Each name stands for a flat space through zero: a line, a plane or more. A row that begins with a name and a colon came from that space; any other row is followed by the name of the space it lies nearest, among the names in its block.
rhhm: [ -5 -11 -18   8   9  11 -41  15 -10  -5 -21   1  -3  16  14 -13 -14   6
 -30  26 -17 -20   1  24 -22 -25  17  19  -8 -29  26]
pcsc: [-11 -22   2 -10 -11 -45 -18 -10 -10  19  -8  40  23 -31  19  25   8  -2
 -32  14  16   8   8   8 -36 -30   1 -11  31   1  -5]
bscz: [-11 -32   2   1  -5 -14   9   2  -2   5  -2  -5  10 -39  12  15  -9  49
   0 -17   4   8   6  -1  -4 -40  -6  37  10 -21   8]
chfs: [  7 -14  16  14 -18  13   9   8  19 -41  28  -8  -3 -13  16 -32  -8 -20
   1  31   7 -16  16  27  13   0 -13  21 -13 -10   8]
rhhm: [  5  21   7  -7   2   3   1 -27   9   6  -4  -5  -3   7   2  -2   3 -20
   3   3  18  -1   6  14  16  14  15 -20   0   4  -5]
rhhm: [ -5 -24 -17 -20  -8 -11 -18   9 -12   9 -10  -1 -21  -4  15  -4 -26  31
   5  -7  -6  17  -9   8  -9 -17   4   2 -16 -12 -17]
pcsc: [  4   7   7  11  11  28   6 -25 -12  20  -9 -29   9  19 -43 -17 -26 -16
  24 -14  -6 -11   9  11  10   9  12 -22 -37 -13  15]
chfs: [ -6  30  39  16 -23  25  24  -1  13 -21  58   2  -7  10  -9 -38 -36 -66
 -29   2 -37  -9 -17  35  -9  -1 -40 -12 -28   1  57]
bscz: [-10  17   6   7  -7   9 -18  -2  14  -6   8  -1  -1   4  20  -6  -2   4
 -34  26 -14 -20  12  22 -13 -14  11  25   8 -22  28]
pcsc: [ 14  24  14  25  20  40  19   5  -6 -16  25 -24  14   5 -34 -14 -12 -14
   4 -12 -22 -22   7 -21   7  -1  -8  20   3  -4   7]
chfs: [  7  38   6   5  19  16   2 -18   4  -1   0  -5   1   8  -2   3   7 -21
 -14  -4   3  -6  -2   0  12   4  11  -3  19   6   6]
pcsc: [  0  -8 -29 -25  -2 -15 -23  14   6   1 -24  -1 -30   8  34  11   8  43
   6   0   8  17 -11 -10   7   5  14   9   4   0 -26]
chfs: [ 12  47 -10  15  11  28 -17 -54   9  26  -9 -40   5   6  -6  -1 -10 -11
 -25  -2  -7   0   1  -9   7  -3  12   5  14  -4  54]
pcsc: [ -4  -4 -16   2  12  11 -11   5   2   3 -31 -15 -12  27   2  -3  -2  10
   7  -8  -1  -3 -14  11  12   4  10   0 -26 -14  30]
rhhm: [  9  45 -30   1  -3  13 -15  -4   5  13  13 -15 -23  12   5   2  15   4
 -20   5 -31  25 -21 -44  -4  26 -10   6  26  35   6]
pcsc: [-17 -22  -3   2  14  -4  -4   5 -31  31 -28  10  14   8 -31   7  -6   9
  10 -13  -9  -3   1  18 -17 -11  17 -19 -22 -14  -2]
rhhm: [ -2 -12 -36  18  10   7 -19   6 -19  17 -25  -8  -5   4  -8  -3  10   3
 -10   5 -18  18 -21  -6  -8   0  -5   4  -3  13  30]
bscz: [-17  71  35   8  28  17  25  14  11 -16  23  31   7  17  -1  19  44 -22
 -36   3 -15 -30   6  13   3  10  21  11  46   7 -13]
chfs: [  3 -13  -2 -15  -9 -15  10   7  -8   3  10   7 -10 -10   0   3 -17   4
  11 -24  -2  24 -19 -16  -3  -4 -22 -12  -5  13 -15]
chfs: [ 27 -32  -5 -16  -5 -47 -11  -9 -15   7  -1  28  34 -29  -7  26   0 -14
   7  -6  35  13   8 -59 -26  -9 -18 -31  36  26 -47]
rhhm: [ -2 -44  10 -15   1 -15  13  15 -15 -10  -5  12  -1 -15   1  -3 -27  10
  24 -23  16   4  -4  19   4 -24  -5  -7 -23 -16 -27]
pcsc: [-13 -10  28  -7 -14  -4  25   6   1  -6  19  13  -2  -3  -8 -11  -8 -12
  17  -1   2  -4   8  32   4   6  -3 -16 -24  -5 -18]
pcsc: [ -9 -13  16 -11  -5 -29  20   4   6 -12   4  33   0 -23  22  14  18 -11
  -4  -3  26  11  -5  21   7  -6  -6 -10  16  11 -18]
bscz: [  3 -15 -18 -12  -7 -10 -15 -12  -3   5 -10  -5 -18 -17  25  -5 -14  11
  -4   3  10  23  -8  13   4 -13   1   2  -1   1  -4]
rhhm: [ -2  -7  -1 -15  10 -14 -13  -2 -18   6 -13  23  -1  -6   8   4  -5  -8
  -7   3  13   3   2  22  -8 -14  19 -17   8  -2 -33]
rhhm: [ -5 -10 -26  -6 -34  10 -47  -5   4  10   0 -21 -32  17  22 -38 -32   7
 -14  44 -26   6   2  31 -18   4   5   2 -39 -16  22]
rhhm: [-16 -22 -27  -1  -6 -10 -32  15 -14  13 -28  16 -15  17  11  -8   3  -5
 -16  23 -13  10 -18  30 -20   0   5 -15 -22   0  22]
chfs: [-29 -45 -14   8 -15   2   4  25  -3  10 -21 -14 -14   2  -1 -10   2  49
  23   4 -16   5  -2  33   3  -1   3  23 -46 -25  24]
bscz: [-15  10   4  16   3   8 -18   0   4   5  -7   2  16   6   4   3  12   9
 -29  27 -13 -28  21  20 -19 -14  21  24  10 -26  28]
pcsc: [ 28  25  29 -23  15  14  27 -33  13 -20  17 -24  -8 -12   6  -3 -37  -6
  26 -41  35  -3   9  -5  43  -9   8  -4   5  -9 -41]
chfs: [ -4 -29  10   7 -10 -34  14 -11 -21  32   4  24  42 -25 -36  23  -4 -19
  -1 -24  -1  15  -7 -29 -35 -16 -34 -32   5  17  21]
chfs: [  6  10  30  22   3  13  72  -4  -5 -12  46  -3  16 -42 -38  -1  26 -22
  32 -22   5  17   5 -19  32  21 -29   3  20  42 -33]
rhhm: [-10 -27 -19   3   4  -8 -27  25 -24   8  -7  11   8 -17   6   7  -6  39
 -21  12 -22  -2   6  -7 -36 -36   6  32  16 -17 -10]
chfs: [-19  30  26  -4   3  -2   0   7   9  -2  14  23   7  10  11  14  -2  -1
 -39  -3 -18 -22   1  17 -22 -22   7  10  17 -20  19]
chfs: [ -2  -5 -15   9   2   9  10 -14 -11  26 -13 -21  -3  -2 -22  -2  -1   7
  18 -19  -8  23 -13  -6  11   9  -6  -8 -17  11  20]
bscz: [-17 -26   9   9  -2  -7  12  25  -5  -1  -4  13  15   2 -14   6  12  14
  10   1  -6 -14   8   8 -11  -3  -2   7 -14 -13   4]
bscz: [-14   5   7  -8  -8 -14   2   5 -17  17  14  27   4 -12 -10   6  17   0
  -4  18  -9   6  15   8 -19   8  12 -13  16  15 -47]
bscz: [-17 -13  22   6   4 -14  22   5  -8  -1  18  16  23 -52   9  22   3  35
 -19 -12   0  -2  16   6 -12 -49  -2  43  38 -17 -10]
rhhm: [ -4   7  -4 -14  -1   4 -19   2  14  -4 -16  -7 -18  27  21  -3 -14  12
  -6   0   0 -10  -6  18   3  -3  14   1 -19 -24  18]
pcsc: [  8   2 -13  -3   9   6  -3  -7   6  -5 -20 -11 -12   7   9  -2  19   2
  18   9  23   3   4   6  27  20  19  -3   0   7 -19]
chfs: [-15 -62  -3  10  -8 -19  18  24 -13   0 -16  12  12 -17 -12   1  11  12
  28  -3  10   8  -3  17   0  -4 -14  -2 -27  -2   5]
bscz: [  3   9  12   8  -6   3 -12 -18   6  -9  21  -2  12 -32  23  -6 -15  -1
 -38  22  -1 -12  21  15 -14 -37   3  33  30 -19  13]
rhhm: [-12 -78 -17   8  12 -19 -14  20 -52  20 -24  10  28 -53 -13  10 -20  58
   6  -5  -2   5  18   5 -33 -65  10  34   5 -30 -30]
pcsc: [-17 -20  29  -1 -17 -27  18   8 -11   0  25  43  21 -31  -6   3  15 -18
  -5  23   7  -4  23  27 -21  -6  -3 -13  13   8 -38]
bscz: [-25  22  19   7 -17   9  -2  26 -10  11  39  18   3  19 -21  -8 -19  -6
 -33   6 -63 -15  -4   4 -49  -8 -16   3 -11  -9  24]
bscz: [-12 -44  10   0  -6 -20  20  31 -28  -5  13  33   7 -22 -14  -5 -10 -11
   8 -10  -7  12 -12  16 -18 -18 -24 -13 -14   8 -21]
bscz: [  0 -24  -9  -5   3 -10  -3   6  -3 -13 -18  12 -11  -7  20  -6   7 -10
   5   9  23   9  -8  29  14  -1   5  -8  -7   4 -10]
pcsc: [ 16  17   5  11  10   7  16 -12  -4  -7  18  -2  13 -22 -12   3  16 -18
   1   1   9   4   9 -24  11   7  -5   4  34  25 -24]
[ -7 -56  12  12  -2 -12  27  28 -18  -9   8   5  27 -36 -20   6  -9  31
  24 -20   0  -3   9 -12 -10 -31 -22  26  -6 -15 -10] => rhhm
[ -6 -12  27   4   0 -12  42  12 -11   6  26  10  32 -30 -35  24   8  25
  23 -31  -3  -3  16 -36  -8 -10 -15  12  18   4 -32] => bscz
[ 14  23  -4  18  -6   0  18  -7  17 -16  26   0   2 -20   8   3  35 -30
 -15  12   3  18 -11 -30  12  22 -31   7  39  45  14] => pcsc
[-18 -16  -1  -1 -23 -16   5  -4   2  17  -8  13  -6   5  -4  -7  18 -16
  11  18   4  14  -3  32   0  26  -2 -31 -28  14  10] => pcsc
[ -3 -32   1   6  -8  -9  -2  20 -28   5   5  25  13   7 -33 -17  -7 -37
  11  15 -11  -2   0   9 -26  10 -13 -37 -27  13 -16] => bscz
[ -9 -10 -12 -19   9  -9 -25  -5  -3  15 -37  -1 -12  12  20  10 -13  31
  -2  -8  10  -1  -2  22  -1 -18  29   0 -12 -28   1] => rhhm
[ -5  16  12   4   3  14  20  16  -3 -11  17   8  -9  14 -15 -11   9 -21
   9   0 -13  -3  -5  10   8  22  -3 -11  -9  14 -17] => chfs
[-12 -83  16  22 -11 -17  22  70 -32 -38  26  42  24 -29 -19 -20 -14 -17
   6   8 -17 -11  -5  16 -35 -33 -46  11 -24  -6  -8] => rhhm
[ 20  11 -40   1  15   6 -17 -21  21  -8 -44 -23 -23  12  30   3  47  -3
  14  21  42  17  -7  -4  49  40  23  -2  14  25  -1] => pcsc
[ -4 -36  13  10  12  -6  27  27   8 -31 -18  12  13   0  -1   5  26  -2
  27  -5  31 -18   4  17  24   4  -1   6 -14  -9   0] => bscz
[ 14   9  -2   1  11  24  -7  15  20 -42  -1 -17 -15  13  23 -16  10  12
  10  25  15 -27  20   8  29  11  23  32   4 -16 -27] => pcsc
[  9 -11  -8   8  13  -3  13 -22  -3   8 -16 -15  11 -28  -2  13  10  11
  12 -18  25  16   0 -13  21  -9  -1   9  17   8   3] => chfs
[-12  -9 -16 -12  -3  -5 -22  26   5  -4 -18   5 -23  27  23   1  -9  23
 -11  -2 -15  -1 -21   8 -11  -6   1   7 -20 -17  22] => rhhm
[  2   5  12   6 -19   3 -19  -3 -10  11  37  -1  23 -10 -18  -9 -32   2
 -24  19 -34 -18  26 -22 -48 -22  -9  13  10 -14   0] => pcsc
[-14  -5  24  15  -5 -26  30   5 -20  13  33  41  35 -39 -23  21   9 -29
 -30 -18 -18  15 -14 -15 -36 -25 -41 -10  33  27  17] => pcsc
[ -5  -4  -5   1  13   3   0  12   7  -4 -24  -4  -3  20   4  10   4  14
   3 -19   1  -6 -16   0   8  -4   1   6 -12 -14  30] => rhhm
[-17 -10   4 -15 -10 -16  15  27   6  -6  -4  24 -16  14   4   4  34   7
  27  11  10   3   2  18  12  36  11 -18 -14  13 -43] => bscz
[ -7   8  35   3  23 -11  52   3   0 -14  21  17  25 -55   5  38  24  30
  -2 -38  19  -1  12 -13  16 -35  -1  40  59   0 -34] => bscz
[  2 -30   3   5  -1  -8  20   9 -14  11  -2  -4  22  -6 -37   9  -3  14
  35 -25   1   3   3 -32  -4   4 -16  -9 -15   4  -9] => bscz
[  5  24  20  -4   1 -15  14 -22   0  13  24  11  24 -27  -6  27  -3  -3
 -20 -23   0   5   3 -35 -16 -20 -14   1  43  10  -2] => chfs

Rows lie near named flat spaces through zero. A row that begins with a name and a colon came from that space; any other row is followed by the name of its block's space that it lies nearest.
bg-ph: [ -4  -1 -21 -17   0  -1  -4  13   1 -12  -5   8  -3  19  -2  -2  -7   1
  -3   0  -5  -2  -1  -4 -11   6  14   1   9   7   2]
mm-rc: [ 16 -26 -48 -17   0  -6  30  14  -7 -18   9 -18   9  36 -16   4   7  -1
  40  -7   8  -3  -4  17  -4  -7  20  -7  19   8   1]
bg-ph: [  9 -23  28 -13   0 -10  -2   6  33  -5 -14   2  16 -15   7 -22  -2  32
 -17  25 -50 -10  29 -15   1 -10  13  20   2  22 -31]
fd-ds: [ 21 -27  -8 -26   4 -16   5  -9  14  -6 -21   2  25 -13   5 -17   6  42
   4  19 -18   9  30   5  14  -5   6  21   3  36 -38]
qp-rg: [ 14  -5  -5 -24   9  -8  -7  -5 -12 -15 -27  12  -1 -18  35   0  14  11
 -15   1  11   2   9  -2   1  15   9  17 -10  33 -21]
jn-dn: [ 10 -34  21   0  20 -12  16 -19  12  -8  15  -1  15 -31  -8 -24  -2 -16
   5  56 -28   3  51  20  -3 -12  -5  15  20   0 -11]
jn-dn: [ 17 -15  17  -2   8  -9   5  -3  -4  -8   4  -3   4 -10 -15  -1   8 -17
   8  20 -17  -1  25  19  -5  -5   0   3  17  -8  -5]
qp-rg: [-10  14 -16   8  20  -5 -28   3 -38  27 -29   3  -7   3 -24 -19   5  23
  -1 -55  43  10 -32   9   2  25 -15 -18   0  19   4]
fd-ds: [-12 -18 -70 -29 -15   1  37   6   6 -39  31   2   2  29   7   8 -24  -9
  16  35  14  17   4   1  -2 -13  13   6  14 -11  11]
fd-ds: [ -6   8   7  21   1   5  11   1   4  10   8 -13   4   6  10   0  -1   0
   3 -19  -4 -22 -13 -10  -4  -4   0   1  -9   2   5]
jn-dn: [  3  43  -2   4 -38  -6  14   3 -19 -24  17  -1   3  12  -6  46 -20  -2
 -14 -16  -3   2  -8   2   5 -21 -23  14   4 -51   3]
bg-ph: [  0   8  38  33  -7  -8   9 -10   2  21   0 -19  16 -30   3  -8  -3  33
 -12 -21  -7  -7  -7  -8  20 -19 -28   9 -15  -5 -18]
qp-rg: [ -5  -9  -1 -17  13  -4 -23   5  15   6 -15  18   6   9 -25 -25  -9  12
  -7  16 -29   3  22   1 -11  10  11   1  18  15  -6]
mm-rc: [ -3  11  23   0 -10   1  -9   2   3  -8   3   9  -9 -11   1  10  -6 -11
 -20  14 -13   4   7  -6  -2  -3  -6   3   0 -22   2]
mm-rc: [-12   2 -11   8  16  11 -11  -6  -3  20  -3   3  -8   6   0 -11   5 -10
  10 -11  22   0 -14   1  -4  16   2 -15  -6  13  16]
qp-rg: [-34  21  -8 -17  23  15 -80  11  21  48 -52  42 -10  27 -25 -42 -10  38
 -25 -27 -10   4 -15 -24 -14  46  18 -19  -5  48   5]
jn-dn: [  0   6  29   4 -11   7 -18 -29  41  24   4  15  17 -18 -15  -2  -9  12
  -1  42 -33  20  34   2  20 -13 -17   5  -7 -11  -8]
bg-ph: [-22 -16 -44 -11   2  10  12   6   8 -10  17   3 -10  16   6  -9 -12 -11
  10  19  21  12 -11  -7  -4   3  12 -10   2   1  19]
fd-ds: [-15  -2 -32 -12   0   2   7   8 -13 -18   3   6 -13   4  19   0  -8  -5
  -9   0  28   9 -16  -8  -4   8   5   0  -3   1   9]
fd-ds: [-28  22   4  28  27  10 -30 -12 -13  49 -26   4  -6 -14  16 -31   3  24
 -15 -51  39  -7 -37 -16   3  29 -14 -11 -29  38   6]
bg-ph: [ 13 -22  56  21   8 -18  11 -15  20  15  -9 -16  29 -50   9 -32   2  43
 -16  12 -38 -12  29  -6  17 -21 -17  25  -8  20 -42]
fd-ds: [ -1   3  -8 -15 -11  -6  -5  21 -18 -23  -5   5 -16   5  -3  11  -3  -3
 -15  -6  10  10 -12  -3  -4   3   3  -3   8 -16   2]
jn-dn: [-23 -15  -6  -2  -3   1   1 -31  48  17  16  16  26 -22 -14 -34 -34  31
  -4  64 -25  32  40  -4  22 -18 -21  13   1  -1 -11]
bg-ph: [ 29   0  34  -8   0  -8 -18  -5   1   3 -20   4   7 -11 -13   9  19   4
   1   3 -25   0  23  14   3   1   1   4   5   4 -19]
qp-rg: [ 13 -35  -6 -15 -16  -9  43  -6  32 -32  27 -10  21 -11  14   1 -10   5
   9  59 -33   5  38   0  10 -33   7  24   8  -8 -19]
mm-rc: [ 31  -6  43   9 -29 -14  26  25  -7 -25   2 -31   0 -13  13  28  17  10
  -8 -21 -21 -20 -11  -8   9 -28   1   9  -4 -22 -23]
jn-dn: [-23  15 -52 -10 -45  -8  34  54 -24 -47  12 -18 -14  37  16  23 -31  35
 -27 -52  25  -5 -64 -37   1 -19   5   4  -2 -27   1]
jn-dn: [ 27  21  41  14  -5  -7  12 -19 -14 -13  12  -4   8 -18   5  34   9 -34
  -2  10 -22 -15  29  21  -5 -12 -15  19   5 -29  -3]
fd-ds: [ 15  -9   6 -11 -18  -8  10  -7  21  -9  10   0  19   0 -23   8  -8  12
  10  33 -34  13  32  11  12 -23  -6  10  14 -17 -15]
qp-rg: [  0 -32  -4  -1  17 -23   8   0  -3   1   4  -6  20 -10 -49 -41 -16  22
   7  20 -18  13  28  22   2 -12 -13   3  35   0 -15]
fd-ds: [ 14   0  50   3  -8   1  -6 -16   8 -11  15   9  -9 -35   0  21   8 -42
 -10  51 -21  14  36  13   3 -10 -12   3   3 -38   4]
qp-rg: [-15  56  12   9 -10   7 -33   3  -5  15 -10  20  -3  25 -18  17 -18  -2
 -23 -32 -17 -13 -10  -8 -15  11  -8   0   1 -18  14]
mm-rc: [-14 -11  -6  13  17   4  12 -24  18  18  10  -1  16 -14  12 -28 -10   9
   6  19   0  -2  13  -3   4  -2  -7   9  -8  20  -2]
qp-rg: [ -6  38 -32  15 -24  13   6   2 -23  10   9 -11  -7  31  -1  37  -1   1
  18 -55  45   3 -50  -1  11  -1 -13 -17 -17 -20  21]
jn-dn: [  3  42  13   2 -25  11 -29  -3   0  14  -7  13  -7  15 -19  36   1  -4
  -2 -19  -1  11 -11   2   8   2 -12 -12  -8 -28  11]
fd-ds: [ 16 -18   3 -10  43   0 -19   5 -24   9 -38   1 -15  -7  28 -18  40 -13
   5 -29  24 -22  -9   4 -19  39  28  -6  -8  59  -5]
qp-rg: [ -8  16  -6  27 -20   1  22   2  -4   5  35 -19   9  22 -41  14 -21  -8
  19 -12  -4  -1 -11  11   4 -25 -21 -11  15 -48  19]
bg-ph: [  4   3  26  13  -2  -4  -9 -21   9  23  -6   0  13 -28  -8  -8   1  24
  -3   6  -4  15  12   5  22  -8 -24   4  -9   0 -15]
fd-ds: [-16 -19 -64 -28  15   1  -6 -23   9   9  -8  21  12   3  -2 -29 -14  28
  15  27  32  38  12   8  14  14  -2   2   0  36  -4]
bg-ph: [  6 -16  16  24   1  -9  33  11  -8  -4  12 -32   6 -12  12  -8   5   7
   3 -20  -1 -24 -14  -6   1 -17  -3   5  -3  -1  -9]
jn-dn: [ 13   8 -15 -13 -32 -15  11  19 -11 -24   7  -7   8  24 -38  25 -13  18
   5 -11 -13  12  -2  11   8 -22  -8   1  22 -36  -8]
mm-rc: [  7 -11 -27 -22  -8  -9  -1   2 -11 -13  -1   6   1   5 -26   4  -3   8
  11  12  14  31   6  18  11  -3  -6  -6  16 -11  -4]
mm-rc: [  4 -34  30  13  23  -3  10  -8  15   8   7 -10   5 -28   3 -29  10 -11
   5  30 -18  -9  24   4  -4  -4   4   2   4  13  -6]
bg-ph: [ -7   4 -33  -1  12  10  -7 -24 -19  10  10  11 -11   0 -11   7   5 -33
  24  13  49  31  -1  26   5  15 -14 -19   1  -9  27]
mm-rc: [ -8  41  18   5  -6  11 -32   8 -11  10 -18  15 -18   8  11  19   3  -7
 -24 -35   5 -11 -24 -15  -9  19   1  -6 -15  -4  11]
bg-ph: [-21  32 -27   9 -11  13   0  10 -18  -2  12   2 -16  28   4  21 -12 -18
  -3 -31  29  -4 -36  -9  -9   7  -3 -11  -6 -21  29]
mm-rc: [ -8 -12 -29   4  -7   3  31  -7  10  -6  27 -12  10   7   2  -1 -13   0
  18  16   9   6   0   1   8 -17  -4   2   1  -9   6]
qp-rg: [ -8   6 -11 -13 -23  18   3  -1  40  -3   5   8   0  13  37  16  -5   9
  -3  18 -12  -2  -5 -29   8  -5  18   7 -25   9   0]
mm-rc: [  0  41  -2 -12 -27   3 -21  16 -16 -13 -11  14 -15  21  -2  38  -5  -2
 -21 -28   5   3 -22  -9  -3   6  -1  -2  -4 -24   7]
jn-dn: [-26  43  25  18 -14  25 -21   0   2   7   2  14 -31  -9  47  26  -2 -26
 -36 -15  19  -9 -33 -34  -5  14  -3  -5 -37 -17  25]
[-22  24  -1  31  -2  19  13  17 -16  -2  30 -13 -27  25   9  21  -3 -54
   3 -28  20 -28 -40 -11 -24   4   6 -20  -4 -32  44] => fd-ds
[  4 -18   4   9  18 -12   8 -20  -5  11  -2  -6  16 -27  -5 -26   1  17
   6   9   7   9  17  14  11  -4 -17   8   3  15 -15] => bg-ph
[ -1  28  19  31 -23   9  19  25 -17  -7  17 -26 -17  17  17  37   6 -21
  -4 -50   8 -33 -46 -18  -8 -11   1  -9 -14 -32  18] => bg-ph
[ -1 -13 -45 -32  -3  -6   1  11  -8 -22  -4  10  -4  17  -9  -1  -7   7
   5  10  15  22   0   6   0   5  10  -2  14   4  -1] => fd-ds
[ -5  -4   1   2  11  10 -16   2  -3  15 -16   2 -16  -7  20  -7  17   0
  -1 -16  27   1 -22 -10   2  19   8 -14 -19  23   5] => qp-rg
[ 19   3  48  13  12  -7 -16   7  -8  17 -30 -10   1 -16   7  -6  25  15
 -11 -36 -16 -27  -5  -4  -4   9   4   3  -9  24 -20] => fd-ds
[ 12 -29   4   2  27  -6  12 -12   6   7  -5  -9  14 -14  11 -25  14   3
  15  11  -6 -13  20   9  -3   3   9   8   1  35 -13] => jn-dn
[-15  15  11  24 -10  16  20  11   1  -8  25 -14 -18   7  35  20  -1 -34
  -8 -12   7 -28 -28 -23 -13  -5   8  -3 -17 -20  24] => bg-ph
[  0  29  20  -6  14  17 -30 -26   3   3  -4  33 -14  -8  23  20   8 -54
 -12  30  -6  -3  27   7 -19  25   5   6  -7  -1  20] => bg-ph
[-28   4 -14  23 -19  -3  20 -10  19  18  17 -13  23 -10  -5 -21 -35  57
  -8  -5   4  14 -15 -19  29 -27 -32   8 -13  -8 -11] => qp-rg
[ 13 -42 -41 -26   1 -17  26  -6   4 -20  12  -5  21   2 -28 -15  -8  15
  29  40   0  29  31  26  13 -17  -1   5  27   2 -15] => mm-rc
[ -4 -17 -37 -27  -5  -2   9  32   3 -26  -1   0  -6  35  -4  -4  -7   4
   3  -2  -8  -7 -10 -10 -16   2  30  -3  16   8   2] => bg-ph
[ 17  -3 -37 -32 -16  -4  18  -5   0 -27  -9   4   8   5  39  23   5  19
   4   5  14   9   2  -4  13  -3  10  21 -13  21 -20] => qp-rg
[-11  14   8  14   6   1 -13  -2 -12  16 -10   1  -4  -8   0  -8  -1  10
 -12 -25  15   0 -17  -5   2   9 -12  -4  -9   4   2] => qp-rg
[  0  -6 -12 -11  -1  -2   2   1  -2  -9  -1   4  -2   0   3   0  -2   0
  -1   9   5   8   3   1   1   1   3   2   3   2  -2] => fd-ds
[-12   0  39   1  45  -1 -42 -30  22  33 -30  33  12 -36   9 -51  -4   9
 -30  30 -34  -9  46  -4 -14  27  -1  20  -2  48 -15] => mm-rc
[-11  13  18  20   5   7 -10 -15   5  24   3   2   1 -13   0  -6  -3  -2
  -4  -2   4   1  -2  -2   5   2 -15  -4 -11  -4   7] => fd-ds
[-22  42  12   8   1  17 -43  -3  -9  22 -16  24 -23   1   6   9  -2 -13
 -25 -23  20   5 -23 -13  -6  26  -8 -13 -17  -6  21] => mm-rc
[ -4  32  29  10 -21  15 -25 -27  35  30  -1  16  10 -10   0  16  -6  13
  -7  15 -21  13  12  -9  21  -7 -18   3 -23 -12  -2] => jn-dn
[ -8  -8  73  30  24   3 -22 -15  14  27  -7   3  -8 -56  16 -30  11 -11
 -28  21 -17  -9  17 -10   0   7 -12   1 -15   7  -5] => mm-rc
[-13  18  62  42 -19  11  18  -1  18   1  27 -16  -9 -31  40  16  -6 -19
 -30   5 -20 -26 -11 -31   2 -22 -13  10 -27 -34   7] => mm-rc
[  9 -29  25  20   8   0  19   7   1   3  13 -26  -6 -16   3  -8  19 -16
  15   3   3 -10  -6   3   2  -9   4 -12  -2  -4   2] => mm-rc
[  0   8 -19  -8   0   1 -13  23 -28  -7  -9   1 -19  24 -17  11   7 -13
   4 -32  24   2 -27   6 -11  15   9 -19  10  -7  15] => jn-dn
[-11   1 -53 -18  -8  -2  -9  20 -11   2 -10   3  -1  38 -35  -6 -12  30
  13 -30  24  20 -28   2   5   6   3 -18  12   3   5] => jn-dn
